Each row is followed by the group that its hidden value falls in (each part has its own value, ranges and names)
[ -58 -337   47  124 -290  108 -202  152  106 -156  -35 -297  123 -200
 -187 -164  -82 -104 -169 -320 -129 -177 -187  269   50   61  113 -389
 -239 -113 -124  -42 -156   76  -69   90   41   23  172  285 -205 -170
    1  -72 -239 -136  279 -314  439]
Gq
[  87  -83 -416 -140  133  -21   89   24  209  136 -114  -55 -177 -239
  -71  264  361   94   93  339  338  -27 -165  -10   92 -283 -132  118
  -15  210  -73  -33 -187  203   40   30  -99   12  311   48 -154   52
  194  -62   91   86  134   42 -255]
Zh
[ 258 -125 -410 -292  224  162   -7   26  166  384 -463  189   25  -41
   86  -18  360  139  280  263  327 -355 -462  133  116 -537 -155  123
   40  571   53  263 -555  216   47 -119 -177    2  247  136 -174 -120
  300  -30 -141  418  337 -125 -187]
Gf
[-360  175  216 -125 -309 -155 -255  351   24  -26  111 -530 -119  221
 -415 -107  -76   16 -400   71 -103   -7 -274  283  -22  325  210 -324
  178 -324 -237 -102  226  261  -32  493  372 -375 -106 -284 -126   49
  150 -202 -279  -51  367  -56  -86]
Gf
[ -45  -56 -277  -36  357 -196   47  -95 -319 -157  258  288  134  149
  249  113   30  118   27 -108   50  -17  260  -63    2 -197 -329  266
  -73  265   79   35 -110   62  -52  -18  -55   98  125  101  -81  -82
  -15   93  -71  249 -191  105  -63]
Gl
[ -68  -55 -261  -48   46  166   63   51  -15  234 -162  -64 -128  -85
   -9   -6  177   55   63   79  203 -215 -154  126 -133 -197 -137  -27
   85  102   43  110 -161   99  -14  -42 -117  -57  123  198 -236  -27
   -6  -51  -84  229  130 -204   -9]
Zh
[ -78  225 -143 -185   68 -326  -18   78  118  117  152  -58 -174  128
 -156  253  246  203  -57  360   88  100  -75  -43    2  139   36   73
   40   17 -121  -57  -19  177   24  346  168 -143  144 -265  -74  189
  272 -167   48  -72  136  252 -393]
QJ
[  -3  152   94  -98  135 -278  113 -425 -385   87  157  390  119   11
   12  445  271  232   31  220  -54   49  314 -209   25  210 -283   67
 -576  -86   49  205 -242 -139  357  347 -243    1  -89  -51 -172  -14
 -191  488  152 -129  143 -162 -359]
Gl
[-161  245 -189  -81  -53 -191  -13  -23 -304 -147   46 -298 -239  -45
  -98  396  405  -40 -224   24  398  288   -4  117 -121  -41 -106   17
   64 -262  115 -116   55  263 -192  110  206 -343   70 -409 -177  150
  237   61  -64  253   79  -31 -192]
Mn
[ -64 -236 -422   88    7  -52 -145  296  374  -67  181 -231 -142  -56
  149  -92   19  -45  107  -10  -32  -29  -60  142  134 -217  -36   97
  145  269 -256 -283   32  276 -237 -120  234  158  392  205    7  -91
  278 -566  -56 -200  -48  267   37]
Zh
[-541   84 -444    9  106 -366  -24  197   -9  -91  421 -287 -223  161
 -239  262  -21  -40  108  391  159  163 -191 -258   65  240  -36  378
  230   81 -295 -225  224  400  219  186  579   -9 -201 -192   87  209
  398 -334  108  -36  -69  616 -417]
Gq
[ 205  105  536 -371  103   56  -45 -277 -246  200 -103  113   97  179
  173    8   37  215  -40 -299 -237  150  271   85  -71  359  -71 -129
 -434 -390  205  275  -55 -227  145   23 -807   47  172  276 -273 -122
 -352  219  -58   31   58 -450   79]
BT
[ 170 -443  -59   29  121  153  -71   11  172   40  -29  271  222  -17
  260 -159  -99   31  270 -212 -398 -251  132   25  205   29  -67  -75
 -382  341  -46  161 -304  -13   -8 -281 -246  435  242  516 -106 -314
 -103  -45 -150 -123  -50 -180  330]
Gq
[ 182   45 -128   28   72  -26  117   74  147   73 -192 -130   29   59
  -10  389  141   62   84  164   67  194  -56 -122   45  274  -69   29
   49    6  203   48  114  151  -41 -215  -62 -118  226 -237 -175  141
  239 -140   -9  176 -120   70  -39]
Mn
[-207 -240 -546  209  459 -342   35  155  421 -270  626  128   72  153
  227 -156 -252   71  225  286 -122 -167    9  -82  218 -193 -246  361
  259  736 -269  -68  -11  161 -163  -19  325  169  178  -97   -1  -81
  392 -439  -57   23 -144  484 -227]
Gf
[ 156  -40  -83  147   93   79  125 -454 -106  448  -95  412  215  -30
  371  142  159  213  509   71  -84 -213   38 -130  -94  -24 -386  160
 -444  235  144  271 -452 -274  368  -74 -481  178  112  446 -213 -134
  -97   65  210 -224  164 -235  -85]
BT
[  45  121  249  -34 -236   -8 -186  206  -95  -17  -73 -251   77  163
  -28   59   94   94 -322  -76 -250   33  -23  300  139   87  -37 -255
   11 -118  -98  -87  163  160 -145  205   66 -233  174 -265  -91 -170
   77  -17 -201 -151  259 -201  -32]
Gf
[-145 -277 -266  265 -118  -91 -107  292  128 -369  164 -300   79    0
  -25  -36 -165 -197 -192 -238    0  -41  175  220  -13  -11  -57 -287
   43  -29   67 -144  122  231 -399  -50  432 -173  144   20 -233  -29
   26 -261 -409  216 -136  -95  378]
Gf
[ -26  320  268 -204  156  -94  190 -276 -405   88   71   62 -109  135
   18  323  206  216 -175  -51   58  250  375  -32 -295  372 -143  -83
 -171 -440  337  220   87 -153   -9  122 -473 -197   48 -132 -349  156
 -271  342    4  255 -100 -334  -86]
Gf
[ 136   71  -69  -99  -41  -47   -5   68 -208   48 -123  -32   86  -63
 -109  247  255  216 -319   71  131  -56  -21  139   61 -268 -212  -62
  -47    5  -62  -97  -14   98   50  339 -127 -174  293  -19 -129  -61
  -46  170   -4   -8  228 -118 -166]
Zh
[ 114    2  141  162 -188  105   65    7  216  302 -217 -109  112    7
  -58  230   40  102  122  257 -260  -60  -60  -39   87  400  -88 -213
 -189  -65   17  132   59  -32  208   13 -147  -97   73  -37 -219  -40
  -14  -63   29 -252  187 -227  -63]
QJ
[  18    2 -218 -112  126  102   98   11   96  158 -241 -133 -168   -1
   15  206  229  -45  207  140  231   74 -141  -17  -61  128  -41   25
   66   19  233  196  -88  199  -87 -331  -85  -94   72 -119 -254   98
  209  -87 -117  419  -42 -116  -24]
Mn
[ 267 -476 -321  415  -44  258    5  196  549   89  -99   27  230 -156
  319 -116  -81   37  343  -36 -317 -306 -133  101  213 -201 -154  -68
  -23  606  -96  -65 -198   46 -170 -377  -66  320  527  384  -97 -268
  210 -413  -42 -332    2  -45  356]
Gf
[  13 -398 -449  -61  419 -143   27 -101  375  -40  274  296   48 -161
  153    8   46   77  434  324  -64 -180 -113 -195  391 -211 -179  369
 -256  679 -322   76 -384  114  205  -97 -106  479  203  251   10 -197
  276  -94  139 -149   73  263 -256]
Gq
[ -92  497    0  198 -153 -242  111 -307 -650  112  -96  -96  152  165
  -29  660  301   85 -121  175  286  219   68  -81 -191  181 -458   70
  -95 -353  310   65  149   -1  253  278  136 -617 -231 -526 -239  157
   52  256   77  163  193 -132 -420]
BT
[ -62  -49 -205  -61   88   44   47  228   12   99    3  -79  -85  108
   13   76   21  110  -18   16    8  -22   71   13  -68   10  -67   22
  151   70   19  -74  103  180  -85  -41  -25   58  226  207 -117   42
  -30 -173  -83  111 -177   64   67]
QJ
[ 176   96   65 -139   68  -21   40  -89   29  202  -54  136  -61   31
  115  136  273  225    7   38  -90    0  121   83  -61   79  -45  -99
 -173    2   89  129 -174  -53  -98   57 -301    2  302    5 -209  -14
   -3   41   -7  -56   92 -195  -59]
QJ
[ -21  -75 -429 -113  384   11    0    4  -63   -6   64  113  -94  107
  392   21  188   -1  294   25  116   -3  -45   28  136 -341 -282  413
  168  485    4   56 -138  258 -169 -403  -26  165  172  -33  -12 -172
  323 -154  -62  308 -115  158 -185]
Gl
[-347 -191 -685  141  349 -194   87  226  -31 -256  378  -19   -2   58
   -5  131  -73  -11  106  267  181  -92 -125 -174  175 -280 -286  443
  333  578 -220 -166   71  377   14  -46  442  134    8  -63   61  -13
  343 -164   -2  223 -180  494 -226]
Gq
[  -9  412  269   21  -37 -350 -106 -194 -271  -15  227    7   11  362
  240  238  152  109  -74 -157 -236  316  314   58 -141  478  -82  -27
 -170 -339  180   64  121  -74 -173   99   54 -281   32 -452 -135   58
  134 -111  -60 -107    5   -9 -167]
Mn
[   0   74  -92  -13    5  -48   39  154  383  201 -217 -324  -77  124
 -181  194   -2  -62  129  374   47   68 -206  -69   57  464   24  -81
  122 -127   92  191  213  176   65 -137  117 -320  -60 -345 -248  158
  235 -346 -131  267   68   26 -221]
Zh
[-131 -216 -378  202   22   64   69  283  377  166   63  -67  -48  -26
  -49  -25  -64   70  184  299 -117 -273 -162  -40   53   10  -55    6
  167  375 -191  -47  -20  171   12  -32  195  133  165  188  -85  -15
  144 -342  -20 -136   -4  146    0]
Zh
[ 148  249  123  -50   79  -62   55 -268 -211  204   23  150  -12  108
  295  217  289  238   60  -51  -83  123  193   55 -120   81 -221   60
 -173  -70  157  108  -93 -142  -37   19 -382  -57  252  -68 -185  -37
    6   60  107 -114   73 -177 -157]
Gf
[-158  155  215  -45   25 -252 -107   35 -289 -291  333 -192   77  165
  -68  180  -13  101 -344  -40 -224  224   78   59  210  219 -132   61
  -27 -136 -215 -124  307  110   37  281   32 -113   31 -388    1 -125
  114  120    3 -168  131   75 -245]
Gq
[ -54  461  222 -299   63 -137  113 -342 -751  271 -168   99    9  204
 -129  582  353  221 -102  112  177  246  112 -196 -148  357 -233  133
 -278 -441  239  225   39  -28  441  261 -311 -252 -224 -199 -183  135
 -162  499  148  204  124 -158 -413]
Gq
[-255   53 -267  265 -232 -188    3  242  -18 -121  140 -454  -48   31
 -228  362  -14  -48 -142   70  165  206  -28  -58 -119  240  -57  -43
  156 -234    6 -323  316  263  -15  164  440 -240   85  -93 -113  249
  171 -313  -13  -70 -112  239   42]
BT
[ -72    0  -89  -58  199 -151  200  -65 -283  -72  202  175   78  -44
 -131  455  129  252 -128  275  -11   78  201 -252  133   70 -265  164
 -191   99  -98  -60   49   78  286  277 -185  142   97   16  -57   12
 -133  403  188 -100  -78   71 -249]
Gl
[ -89   -1  181  258 -362   12 -158  482  150 -126   61 -515  101  133
 -184   24 -199   26 -402  -20 -418   22  -58  225  180  299   20 -310
  223 -151 -263 -287  524  205 -137  195  291 -216  190 -240  -31 -121
   81 -306 -160 -366  117    7   88]
Zh
[ 343  161  102 -182  142 -149   32 -240 -285   29 -136  201  167   80
  177  305  281  201 -174 -133   90  124  325   95  -36  -58 -270  -69
 -304 -161  297  162  -97 -105  -75  106 -390 -229  283 -100 -280  -31
 -151  247  -87  238   52 -286 -104]
QJ
[ -26   83  -69  108   60  -85   45  -62 -129   43  116   86   31   96
  146  207  140  127   76   36 -136   35   66  -44  -10  140 -158   87
  -62  114   23   31  -43   32  -26  -29   -8   27  119 -122  -81  -35
  143   -7   44 -108   -4   28  -83]
Gl
[ 209  -39  -75   -9   31   88   28 -256  -91  248 -151  177   68 -133
  223  175  305  164  243  -57   21  -49  -86    3  -16 -108 -190  100
 -310  139   60   96 -369  -83  138  -89 -408  165  306  269 -139 -114
   81   54  160 -179  180 -165   -4]
Gl
[ 139 -181 -339 -118  151   77   -8  -24  215  233 -163  185  -48 -131
  115   46  317  103  331  194   68 -214 -293   11  144 -243  -53  136
 -129  482  -90  130 -485  154   32 -151 -109  240  264  161  -74 -120
  314  -76   23   -8  210    6  -98]
Gl
[ -79  269  201 -155   44 -133  154 -264 -436  217   77  135   13   63
 -116  451  218  316  -76  204   -7  149  157 -208  -99  306 -208   87
 -306 -252   31   61   -1  -94  428  385 -388  -14   -7   47 -143   95
 -214  393  251 -185   89 -102 -303]
Mn
[  52 -336  -27   35  297  -56   88  -89  211  -37  286  230  150   72
  289   -8 -284   72  258  -68 -363   11  536 -178  114  278 -213   50
 -378   83   27   94   59 -125   90 -191 -393  370  200  530 -183 -130
 -353 -115  -24 -108 -368  -48  153]
QJ
[-113  126 -300  224  -77 -194  104  248 -105  -95  106 -253   52   67
 -184  462   79  129 -230  242  147  132  -24  -89    3   22 -211   74
  258   36  -34 -302  319  256    9  250  341 -240  181 -257  -56  180
  190 -115   63  -44  -77  286 -167]
Gf
[-392  -35 -445   36  -73   20  -61  685  114  -72   -8 -532 -230  209
 -290  -11 -103 -126 -223  153  159  -71 -220  140  -42    9   71  -71
  648   68  -99 -222  399  565 -289  -29  684 -257  -15 -180  -63  136
  240 -451 -358  407 -158  260   42]
Zh
[ 113  -89 -295 -202  440 -193 -130   57  330  -96  285   81  -82  115
  354 -327   40  119   93  -86   16  -74  -75  224  100 -370  -89  263
  199  451 -134   35 -174   70 -364 -123 -149   95  466  -19  -72 -145
  374 -455 -118  178   44  212 -146]
Zh
[ -12   93 -285 -161   82   47   11 -113 -293  282 -200   20  -71  -14
   59  277  364  110  211   94  285    7 -271  -65  -13 -194 -202  310
  -34  138    6   23 -223  174  251  -50 -131   56   96  137  -41   -9
  216   24  158   77  162   82 -246]
Gq
[ -37  -66 -110 -114   24  -91  -81 -170 -200  293  -53  308  153   69
   23  121  140  143  253  119  -81 -228  -53 -115   72   20 -149   99
 -441  169 -102  156 -405   24  418  208  -41  171  -82  358  -52 -118
  -45  113   38 -162  242  -21 -175]
Gq
[  79 -422 -126  364  -79  214   22  213  417 -115  -22 -218  146 -110
  162   53 -187 -132  209  -28 -350  -17   54    8  273  201 -120 -128
  -73  215  -49  -71  156  145 -120 -440   -5  212  261  154 -128 -210
   81 -274 -108 -200 -163 -100  324]
Mn
[   4 -264  -88  396   42 -249  -11   56  159 -214  328  143  466   78
   42  -25 -377   85  -92   54 -377 -270  257  -24  193   92 -310 -129
 -230  230 -140    8   83 -114   91  270  152  -54   78   88 -155 -181
 -156 -105 -140 -203   35   -1   30]
Zh
